grid =
18, 5, 11, 49, 21, -10, 29, 44, -20, 7, -6
11, -2, -8, -22, -1, 23, -13, -31, 39, 12, 12
-20, 29, 34, -26, -1, 26, 1, 16, 11, 22, 46
18, 3, 9, 48, 20, -10, 28, 41, -19, 6, -7
-4, 13, 12, -31, -4, 27, -10, -18, 33, 15, 29
17, 5, 12, 49, 21, -10, 30, 45, -21, 8, -5
-18, 40, 37, -8, 6, 24, 12, 38, -1, 16, 37
17, 6, 13, 50, 21, -10, 30, 46, -21, 8, -4
15, 7, 15, 49, 20, -10, 30, 48, -23, 9, -2
11, -2, -8, -23, -1, 24, -13, -31, 39, 12, 12
38, -21, -18, 26, 13, -4, 6, -21, 22, 5, -16
11, -2, -8, -22, -1, 24, -13, -31, 39, 12, 12
9, 22, 27, 43, 21, -4, 33, 51, -19, 8, 8
-18, 41, 37, -4, 8, 23, 14, 41, -3, 15, 35
-20, 29, 34, -25, -1, 27, 1, 16, 12, 21, 45
-2, 11, 9, -30, -4, 26, -10, -20, 34, 14, 27
Rows and columns are counted from 0.
(0, 0)	18
(15, 2)	9
(3, 1)	3
(13, 1)	41
(13, 9)	15
(11, 3)	-22
(6, 10)	37
(9, 7)	-31
(14, 7)	16
(6, 7)	38
(14, 3)	-25
(5, 4)	21
(10, 9)	5
(1, 3)	-22
(4, 0)	-4
(12, 1)	22
(4, 7)	-18
(5, 9)	8
(0, 6)	29
(9, 9)	12
(9, 5)	24
(14, 9)	21
(4, 2)	12
(7, 9)	8
(13, 2)	37
(12, 9)	8
(11, 1)	-2
(4, 5)	27
(3, 0)	18
(2, 2)	34
(2, 3)	-26
(12, 10)	8
(7, 6)	30
(11, 8)	39
(8, 0)	15
(5, 8)	-21
(3, 8)	-19

arr =
[[-23   6   3  12 -24 -11 -13 -41  36  24]
 [-27  26 -19 -12 -11  20  47 -24  15 -57]]
arr[0, 0] => -23
arr[0, 2] => 3
arr[-2, 6] => -13
arr[1, 2] => -19
arr[0, 9] => 24
arr[0, -7] => 12
arr[1, -9] => 26
arr[:, 8] => [36, 15]
arr[-2] => [-23, 6, 3, 12, -24, -11, -13, -41, 36, 24]
arr[-1, -1] => -57

W = ((4183, 5981, 4754, 3875, 2781, 6364, 8847, 3905, 5650, 5295, 4171, 7655, 5812, 7340), (3593, 5056, 5024, 4462, 3758, 6685, 7334, 3492, 5942, 3168, 4422, 7331, 5215, 6504), (6254, 4901, 5204, 7701, 5436, 6428, 5599, 5814, 5236, 5643, 4845, 7609, 5074, 6275), (6084, 4870, 6133, 7997, 5237, 7138, 5800, 5581, 5187, 6014, 4648, 8308, 5365, 5965), (5830, 3277, 5569, 8044, 5904, 6737, 5543, 4919, 5518, 5623, 4854, 9580, 5721, 5770), (5884, 4775, 5223, 7047, 5307, 5588, 5735, 6241, 5442, 5201, 5018, 6343, 4820, 6261), (5941, 3370, 5610, 7305, 5801, 8459, 4601, 4545, 3956, 4482, 7142, 8404, 4252, 5968), (4158, 5264, 4836, 4621, 3700, 6343, 7454, 3747, 5840, 3767, 4496, 7353, 5210, 6363), (3801, 5105, 5005, 4568, 3790, 6538, 7260, 3628, 5893, 3357, 4476, 7306, 5236, 6347), (4025, 6522, 5071, 3307, 2346, 6381, 9773, 3966, 5034, 5860, 4276, 7736, 6859, 7613))
W[0,0]	4183
W[2,11]	7609
W[5,10]	5018
W[:, 2]	[4754, 5024, 5204, 6133, 5569, 5223, 5610, 4836, 5005, 5071]
W[5,4]	5307
W[:, 1]	[5981, 5056, 4901, 4870, 3277, 4775, 3370, 5264, 5105, 6522]
W[0,9]	5295
W[3,5]	7138
W[7,0]	4158
W[1,8]	5942
W[1,4]	3758
W[6,12]	4252
W[6]	[5941, 3370, 5610, 7305, 5801, 8459, 4601, 4545, 3956, 4482, 7142, 8404, 4252, 5968]
W[9,10]	4276
W[9,12]	6859
W[2]	[6254, 4901, 5204, 7701, 5436, 6428, 5599, 5814, 5236, 5643, 4845, 7609, 5074, 6275]
W[7,9]	3767
W[:, 4]	[2781, 3758, 5436, 5237, 5904, 5307, 5801, 3700, 3790, 2346]
W[6,13]	5968
W[7]	[4158, 5264, 4836, 4621, 3700, 6343, 7454, 3747, 5840, 3767, 4496, 7353, 5210, 6363]
W[1,5]	6685
W[6,6]	4601
W[2,12]	5074
W[5,8]	5442
W[1,12]	5215
W[0,10]	4171
W[1,9]	3168
W[2,8]	5236
W[9,3]	3307
W[4,13]	5770
W[1,2]	5024
W[9,8]	5034
W[2,3]	7701
